In the rows, 128 means zero.
Each row has a class, written after it.
[120 146 121 196 138 144 131 118 139 110 129 167  96 106 118 158 136 118
 121 136 115  93 147 127 107 128 132 145 125 125 129 141 118 129 112 140
 147 143 122 140 141 123 108  97 128 107 175 147]	<63>
[145  92 129 163 130 149 107 147 111 163 128 143 145 102 136 145 147 122
 116 111 137 118 103 113 146 146 130 125 129 131  88 126 146 121 105 127
 140 114 121 158 124 124 116  95 136 132 149 137]	<169>
[123 141 123 141 123 137 113 129 107 138 125 128 147  86 140 106 133 106
 145 120 101  98 156 128 116 103 120 134 106 124 186 132 133 130 115 140
 104  69 150 138 142 128 112 103 130 129 143 143]	<137>
[119 111 133 182 110 132  98 146 113 166 107 122 165 104 138 122 136 137
 121 139 132 112 101 128 113 130 119 138 127 106 116 127 131 134 123 149
 137 106 139 136 107 114 103 116 160 135 162 139]	<137>
[131 131 135  99 141 110 124 131 131  98 130 133 143 129 117 127 138 117
 141 138 117 159 140 157 128 135 128 133 131 135  91 120 128 155 114 118
 109 142 121 131 127 122 139 146 121 130 130 137]	<168>
[ 97 182  98 209 122 120 191 102 161 101 106 145  54 210 119 172  58 128
 140  58  68  94  82 118 117 102 200 125 123 163 183 193 112 131 177 130
 190 185 122  54 128 208  90 119 142 123  97  60]	<105>
[ 16 152 133  90  93  52 111  27 204  90 164 125 179 164  24  86 198 198
 159 165  70  57 161 136 157 119 106  99 124 173 218 110  42  86  67  98
 196 147 182  37 134 130 107 188 100 129 132 135]	<66>
[141 119 130 127 140  87 139 154 132 109 129 113 152 123 107 110 156 130
 127 135  98 152 152 155 142 149 117 119 148 105 116  90 101 128 135 132
 123 142 131 131 115 127 127 128 123 136 114 108]	<66>
[107 132 141 126 140 137 107 149 144 128 118 133 125 132 135 136 106 107
 139 125 141 168 118 140 126 142 134 151 131 128 116 133 146 136 118 137
 108 145 139 134 141 136 117 150 133 124 135 131]	<168>
[128 124 122 152 123 131 123 126 120 111 145 118 123  98 122 128 164 108
 128 118 120 121 173 126 148 110 133 117 100 154 144 117 123 127 117 145
 109  85 127 110 134 123 125 111 117 132 116 139]	<34>
[104 168 128 152 109 122 140  98 134 115 153 136 135 150 101 140 143 134
 125 101  86 116 109 165 132 113 140  98 131 137 217 100 103 113 124  61
 141 156 141  79 119 175 134 143  81 112 150 108]	<66>
[146 156 131 204 147 102 153 179  97 140  93 225 123 154 166 172 180 122
 127 146 142 166 122 125  92 141 125  87 108 147 190 150 153 147  78 155
  92 158 152  64 132 150 104 149 146 134 175 100]	<137>
[145 127 133  89 150 128 117 161 107  90 160 123 134 119 118 107 153 137
 139 128 124 134 144 145 137 135 119 119 134 113 123 131 116 142 135 146
 127 131 130 136 132 127 133 134 126 134  99 136]	<34>
[167  89 135 170  67 112 151  80 102 167 155 117 112 105 158 136 120  90
  70 157 139 143  94 164 176 168 167 109 182 132 189 128 129  73 230  17
 211 112 109 139  57 134 168 162 144 198 162 120]	<129>
[148 119 126 114 141 101 125 144 142 119 156  88 155 147 131 131 165 134
 114 157 108 151 137 139 153 164 121 112 133 120 115 131 115 125 114 140
 127 131 126 112 116 100 140  99 121 125 113 112]	<105>
[124 136 129 202 110 233 110 134  71 130 166 130 138  27 159 102 111 154
 157 178  13 128  92 142  72 151 122 153 159 106 152 128 119 171 111 109
 112 155 107 115 145  99 142 132 158 137 125 177]	<137>
[126 137 141 146 140 121 101 141 146 137 123 143 128 139 142 134 134 105
 140 169 146 158  99 129 105 136 132 142 128 132 105 160 140 135 127 130
 108 161 137 153 136 121 106 123 122 115 135 125]	<105>
[100 120 144 119 152 135  84 136 153 128 125 138 134 135 133 144 107 114
 146 132 133 165  93 146 125 135 131 145 125 138  97 152 133 132 130 125
 119 143 135 148 135 138 117 171 126 122 141 140]	<168>
[135  95 141 139 123 129  84 145  98 166 134 119 160 120 135 148 151 131
 103 136 121 109  99 131 146 137 126 128 135 120  97 152 138 110 148  94
 147  98 137 163 118 133 117 123 155 146 165 147]	<141>
[140  87 141 133 113 130 112 118 124 141 139 134 137 126 135 120 147 112
  96 163 154 124 101 127 134 138 125 128 156 119 103 157 114 103 141 106
 152 101 121 162 110 117 113 125 143 146 146 150]	<129>
[126 108 142 152 132 149 105 144 101 149 131 130 128  67 115 132 140 112
 109 132 141 108  96 120 147 135 119 140 121 123  80 130 137 123 133 143
 130 125 124 128 112 122 105 123 162 140 160 148]	<34>
[131 144 140 103 137  94 170 112 114 108 125 181  95 135 143 164 122 115
 140 146 159 138  76 168 125 132 119 115 106 128 172 147 140 140 115  96
 181 199 141 113 120 200 134 145 125 131 104 130]	<129>
[119 117 137 137 125 142 129 102 106 118 121 118 126  75 129 108 117  90
 136 111 122 131 143 124 136 125 119 138 105 152 136 138 141 136 109 139
 102  96 130 128 150 139 133 134 138 140 148 147]	<168>
[134 105 130 145  96 129  90 136 107 147 143 117 156 105 122 118 144 132
 103 121 125 103 106 114 127 140 115 118 127 136  88 119 128 122 119 133
 136 107 140 132 120 130 121 120 139 130 176 150]	<64>
[149 119 124 167 128 125 116 138 101 128 146 127 134 110 141  98 142 108
 119  98 110 130 140 133 141 128 113 120 129 132 114 130 140 129 117 148
 124  84 124 119 136 134 134 110 114 139 143 151]	<63>
[138 143 112 150 135 139 163  77 129  97 133 176 121 170 135 159 125 154
 105 125 106  81 167  98 118  90 147 103 113 130 195 142 109 120 168 137
 135 138 125 116 114 140 124 123 117 106 113 115]	<34>
[121 118 136 128 130 125 112 162 140 137 103 147 132 143 135 149 106 123
 137 143  99 155 122 134 107 146 142 137 155 123 130 144 123 119 143 100
 120 139 145 159 134 145 127 145 115 123 121 136]	<141>
[108 124 112  96 132 125 115 122 145 113  80 116 136 152  95 156 147 151
 105 125  78 104 160 123  99 127 120  85 135 107 179  89 109 118 108 128
 155 151 155 131 128 114 137 113  93  96 117  95]	<64>
[172  93 127 160 137 135 133 144 173 131 118 164 136 165 175 194 120  87
 144 166 196 189 113  93 108 149 140 117 160 133 170 170 113  91 139 101
 133 181 152 147 102 152 136 175 121 117 149 118]	<129>
[139  97 131 139 119 146 114 140 123 163 153 113 143  94 138 116 135 133
 120 106 154 115 101 133 146 144 128 124 128 125  99 124 136 132 116 112
 138  96 111 126 123 108 116 116 153 155 144 149]	<169>
[136 130 130 144 155 127  93 167 149 133 126 147 131 133 144 139 107 110
 135 130 128 164 107 134 112 149 122 139 153 112  95 144 129 121 141 132
 121 157 134 123 137 132 114 151 121 117 143 146]	<63>
[ 64 223 128 186  97 164 112 155 147 151 141 210 130 128 109 115 217 148
 196 150  23 117 141 142 125  94 125  98 135 135 228  53 161 184   5 112
 113 109 134  61 112 133 102  62  79 131 140  69]	<137>
[154 130 120 136 135  99 132 137 131 110 136 106 166 154 142 131 150 118
 152 144 113 142 131 139 128 144 137 108 128 129 113 128 110 135 149 152
 117 134 129 144 111 121 143 120 107 122 120 111]	<105>
[162 107 128 152 155 107 118 182 130 107 154 124 133 135 122 126 152 126
 148 112 135 170 134 120 141 141 120 117 133 116  98 112 118 152 150 164
 113 163 135  96 130 126 128 144 130 131  95 113]	<34>
[138 102 149 138 125 135  94 142 116 155 126 117 154 119 129 137 135 134
 124 128 119 127  92 130 129 137 125 139 150 117  78 149 131 125 138 108
 137 110 124 152 115 143 118 116 151 129 154 151]	<141>
[120 124 115 150 135 107 157  71 136  94 111 165 101 170 103 167 119 175
  93 121  85  95 134 140 119 123 158  93 113 128 187 108  83 121 138  98
 150 149 120 122 129 143 137 126  84 124 104 108]	<169>
[139 105 122 157 121 121 135 125 101 136 114 147 127  91 126 126 140 103
 122  99  92 136 159 139 142 128 112 116 126 146 149  95 138 142 111 139
  98  90 129 116 150 118 128 108 111 139 127 139]	<169>
[130 132 121 171 125 123 149  94 138 102 125 156 111 155  87 128 136 125
 135 100  96 122 161 149 109 136 129 119 147 159 170 128  92 124 116 101
 130 167 139  95 158 116 117 142  89 113 133 124]	<169>
[181 126 146 155 161 139 132 178  97 146 105 156 126  83 157 171  75 100
 132 125 180 187  84 113  81 152 106 166  77 110 127 136 160 132 159 170
 103 185 152 122 125 134  72 177 113 129 129 138]	<168>
[149 195 124  20  92 118 161 110 104 135  72 128  89 149  88 120 152 132
  87  96 118  64 131 181 112  75 168 140 132 110 142 145 151 117  75  65
 178 148 112  92 116 144  99  36 133  99  95  51]	<129>
[ 87 159 133 145 132 119 135  77 119  95 128 150 134 149 113 156 134 126
 150 136 123 122 156 134 101  92 121 122  99 151 121 128 136 179 136 144
 139 130 104 140 155 117 127 128 134 104 143 134]	<168>
[137 129 127 132 149 132  89 177 143 137 138 152 129 132 152 140 125 133
 122 138 133 152 112 140 112 148 127 135 135 107 128 146 128 120 138 137
 121 151 140 130 134 120 107 151 116 131 134 135]	<63>
[ 95 126 124 190 128 165 164  91 141 133 139 129 110 151 118 189 124 161
 103 192 124  91 134 103 116 111 146 129 128 111 203 108  94  86 114 111
 142 155 112 127 106  84 140 133 125 122 135 117]	<129>
[ 87 107 130  91 118 104 123  78 144 142 125  70 158 183 129 126 112 169
 106 181 134 112 163 134 152 120 115 122 125 118 155 140 106  74 113 110
 185  89 127 142 130 100 157 117 139 107 102 129]	<129>
[135 109 145 140 117 148 118 125 112 159 131  87 169  63 139 132 150 115
 102 157 157  99 112 120 143 126 119 142 117 109  78 103 125 125 126 119
 130  77  99 144  96 124 102 103 165 143 159 149]	<66>
[101 142 127 144 161 130 132 115 140 136 136 141 137 172 117 123 113 198
 127 155  86  89 143 117 105 102 119 137 117  91 187 137 119 120 116 130
 153 152 137 122 132  97 119 111 123  99  97 124]	<137>
[132 146 149 196 131 121 194 154 105 111 115 191 108  99 133 110 106  90
 131 154 132 179 118 163  63 151  87 139 142 123 127 130 125 174 144 130
  87 220 123  99 157 136  95 171 144 125 141 156]	<66>
[113 117 133 172 121 132 140 117 108 128 128 118 130  82 128 114 138 124
 104 122  97 111 156 119 141 131 131 133 107 134 153 102 131 131 108 142
 113  70 129 118 143 139 102  93 130 141 141 142]	<66>
[130 121 124 145 119 114 127 128 123 128 121 127 131  87 140 121 156 101
 136 145  92 129 145 124 141 123 117 129 122 144 158 129 137 143 114 158
 102  87 134 112 134 120 121  95 129 136 122 138]	<105>
[113 134 146 105 141 140  89 136 138 118 106 143 143 126 139 128 118 101
 153 132 127 172 116 146 120 138 133 140 138 132 113 139 146 144 124 126
 102 140 138 154 142 152 123 147 122 118 139 133]	<168>
[110 139 129 126 149  90 134  76 126 125 138 160  99 115 125 159 128 107
 139 147 116 122 101 122 128 133 141  94  95 136 158 147 129  97 152 103
 184 156 134 127 155 150 133 129 133 114 124 122]	<129>
[149 100 139 145 108 109 109 142 118 166 155 105 149  92 140 113 167 119
  98 169 153 126  98 127 151 153 120 140 131 125  99 147 143 125 125 120
 135 124 128 110 110  92 116 112 168 152 156 141]	<105>
[127 120 124  95 142 105 116 153 132 101 139 117 163 141 132 113 116 108
 150 115  96 154 139 140 144 133 127 125 121 121  93 116 126 154 137 145
 118 115 137 135 133 141 130 145 112 133 105 134]	<168>
[130  97 116 109 145 141 131 113 136 151 132 144 150 116 136 168 137 162
  98 141 118  80 141 110 125 142 140 101  96 128 175 148 113 109 157 126
 166 115 122 162 121  87  97 117 116 143 118 128]	<169>
[115 128 131 114 138 135  88 173 134 120 118 139 129 136 127 139 109 125
 136 134 122 140 125 109 101 149 128 131 139 128 110 122 134 138 118 133
 115 134 153 145 153 139 109 137 118 122 144 144]	<64>
[128 129 130 140 162 140  76 169 145 138  95 140 150 135 152 143 110 128
 159 144 126 153 115 124  93 145 125 143 136 106 112 146 130 136 123 135
 113 127 152 153 141 126 100 130 134 114 135 129]	<137>
[101  87 141 155 116 143 106 121 126 157 141 117 152  83 123 120 134 123
 108 122 122 113  90 129 157 133 121 140 111 133 107 149 142 125 121 147
 143 123 130 138 106 128 114 129 160 145 163 153]	<168>
[109 127 117 146 157 125 111 128 169 113 181 141 122 138 117 176 145 132
 112 146 150 105 148 106 127 133 132 131 113 128 204 177 107  99 107  90
 138 141 162 124 151 112 112 122 146 113 170 161]	<137>
[126  75  84 155  47  96 142 127 157 131  88 113 247 216 108 159 199 210
  38 140 107 112 193 117 109 162 148  55 137 115 133 143 103  72  89 121
 163 148 166 189  75  84 145  50 116  93 150 129]	<141>
[134 122 130 118 132 109 132 142 123 113 126 133 157 121 133 119 138 123
 140 132  87 159 133 155 156 157 126 107 120 130 127 118 129 135 120 135
 119 138 134 132 110 149 149 137 116 143 130 112]	<168>
[135 200 136 199  15  67 213 146  56 141  63 137 168 182 115 116 152 144
 177 142 194 137 132 171  61  75 132 123 172 127 137   4 125 150  98  93
 104 160  96  55  91 133 219 187 103  98 119 122]	<141>
[132 146 119 168 127 122 166 133 142 123 135 183 125 141 125 159 133 165
  94 154  86 116 138 130 105 132 123 122 113 129 148 132 100 128 123 120
 130 150 118 101 111 127  85 115 116 120 132 106]	<66>
[131 148 126 126 159 117 145 119 125 155 136 192 143 149 160 171 121 127
 144 134 113 122  81 157  93 137 112  88  91 119 127 144 136 111 147  93
 170 177 149 172 105 148 134 169  91 111 129 120]	<141>
[136  96 124 132 130 128 125 111 110 139 118 128 140  72 127 119 129 108
 130 100 105 111 155 130 129 121 125 120 110 140 153 116 130 136 125 139
 105  78 133 136 147 109 116 114 120 135 142 158]	<169>
[125 108 140 128 130 158  98 144 115 155 143 111 145 104 133 123 140 120
 113 119 139 124  98 145 156 141 110 144 129 122 103 144 142 119 120 126
 136 116 125 138 115 115 118 140 155 147 154 128]	<168>
[147 130 129 100 144  87 141 132 145 105 146  80 162 151 109 123 148 125
 120 131 134 130 179 143 142 137 136 125 135 110 117 113 100 117 138 116
 142 126 130 137 118 120 121 119 129 120 131 108]	<66>
[147  82 139 114 139  93  24 178  92 206 193 137 206 160 134 123 218 131
 105 133 203  81  67 109 167  46 100 107  92 138  58 172 172 138 125  52
 138 114 150  79 142 102 108 153 163 117 183 164]	<34>
[132 141 134 133 149 143  92 167 143 132 141 145 130 119 150 139 123 119
 139 139 122 155 112 144 112 154 126 139 148 112 112 145 127 124 143 146
 130 146 124 140 134 126 111 140 118 121 140 142]	<63>
[141 114 136 146 139  73  97 122 119 121 105 155 142 123 155 164 147  68
 155 119 166 206 104 140 142 149  92 103  91 163  93 118 161 154 100 106
 141 157 159  93 161 187 157 170 118 110 142 128]	<168>
[130 155 131 132 135 105 134 103 144  95 202 151 108 172 115 106 155 147
 114 146 131 131 154 151 144 117 120 100 114 139 172 130  96 110 124  79
 111 148 131  73 142 125 151 161  99 122 109 122]	<34>
[128 114 114 185 110 118 155  78 155  93 188 140 116 158 118 159 132 118
 122 145 134 126 148  80 129 113 147 108 135 149 146 143  82 103 137 118
 139 114 104 142 129 123 159 112 120 110 137 137]	<129>
[123 138 131 123 145 125  85 174 140 135 128 143 136 130 144 125 117 127
 143 128 126 158 117 141 119 149 126 135 151 113 110 147 142 121 128 139
 136 130 137 138 138 130 115 135 128 124 146 140]	<63>
[133 131 125 133 131 126 114 100  89 117 149 138 125 159 104 150 116 173
 102 132 116  57 132 113 109 126 106 123 122 135 162 125  92 114 164 105
 158 140 138 133 151 117 143 155 102 112 159 124]	<64>
[160 155 120 117 173 143  81 143  79 162 114 129 192 175 163 165 126 153
 122 130 107  97 100 141 122 100 103  99 101  68 195 115 136 109 194  89
 109 141 156 139 119 130 117 131 104 120 124  88]	<137>
[128 171 126 148 143  99 126 119 164 108 155 181 114 119 124 171 159  95
 166 158  89 182 124 107 132 168 114 115 134 159 135 117 142 130 112 124
 122 177 124  92 159 136 140  85  85  78 107 123]	<105>
[116 127 147 126 153 139  92 141 145 131 124 103 146 106 130 132 114 126
 144 144 139 150 115 133 114 130 137 153 129 114 119 119 122 120 118 118
 108 121 142 142 128 138  93 147 131 126 143 143]	<66>
[107 125 116 200 156 140 151 132 133 151 143 137 147 169 137 149 114 183
  91 129  76  67 129 114 152 146 116 105 113  81 186 111 111  91 169 165
 159 155 128 106 117 114 122 106 108 116 132 122]	<63>
[145 161 115  97 147 132 104 141  84 117  63 154 141 145 123 215 144 115
 101 127 107 129 127 146  70 123 119  86 101 125 134 127 137 122 148 131
 125 198 143 188 140 145 129 105  96  72 141  87]	<64>
[145 102 127 157 126 135  96 178 106 164 131 112 158  91 139 134 169 130
 102 119 128 114  97 128 151 149 119 119 127 114  86 134 139 123 118 157
 152 116 118 112 106 119 111 106 152 151 159 132]	<63>
[142 128 128 115 132 106 120 148 133 121 137  98 166 130 113 124 132 127
 132 126 105 147 145 133 134 157 125 131 145 119  81  93 101 129 136 130
 136 127 127 140 118 121 125 131 115 126 127  93]	<66>
[158 182 113 157 131 132 142 126 161 131 124 140  89 159 152 202 124 111
 111 111 172 126 121 118 119 140 156 152 111 127 179 134 133 102 172 139
 108 168 132  80 137 134  81  94 121 104 101  81]	<105>
[121 125 131 133 162 125  92 161 145 136 131 143 134 136 138 134 114 130
 129 126 107 149 108 137 123 154 129 133 144 112 103 153 137 121 130 143
 145 158 143 128 138 132 112 138 127 120 145 144]	<63>
[128 118 130 104 146 115 102 145 159 104 164 109 149 141 129 112 128 114
 147 110 129 168 127 146 141 172 140 125 140 116 101 131 125 136 149 122
 132 159 144 133 147 123 134 154 130 129 125 134]	<168>
[ 79 204 178  73 138 117 154 146  54 169  53 182 152  95 129  82 208 131
 143 223  58  89 114 226 164 157 130  82  64 141 152 132 157 123  54 127
 118 165 111 144 104 177 128 115 123 162 162  44]	<168>
[117 106 143 127 117 128 105 133 108 154 135 114 145  85 122 131 139 109
 101 127 148 133  85 138 150 133 118 138 117 131  79 136 146 123 114 130
 136 111 118 118 110 121 121 143 169 143 166 150]	<168>
[130 125 118 121 142 141 148  97 157 141 148 155 127 142 111 156 113 169
  83 137 131 101 163 118 111 116 132 116  90 125 191 169 117  94 129 109
 122 151 124 181 118  84 103  87 112 116 141 112]	<169>
[123  89 140 147 117 116 100 121 138 151 151  98 140 127 121 129 153 112
 113 147 177 135  91 128 143 130 135 131 137 121  71 149 130 105 114 114
 162 122 125 145 113 110 116 118 170 137 156 147]	<129>
[115 123 123 130 119 112 120 135 109 123 131 123 117  92 114 133 133 116
 116 121 100 108 154 114 120 129 119 119  90 156 133 109 126 143 115 155
 115  99 139 116 157 129 117 117 116 136 134 139]	<64>
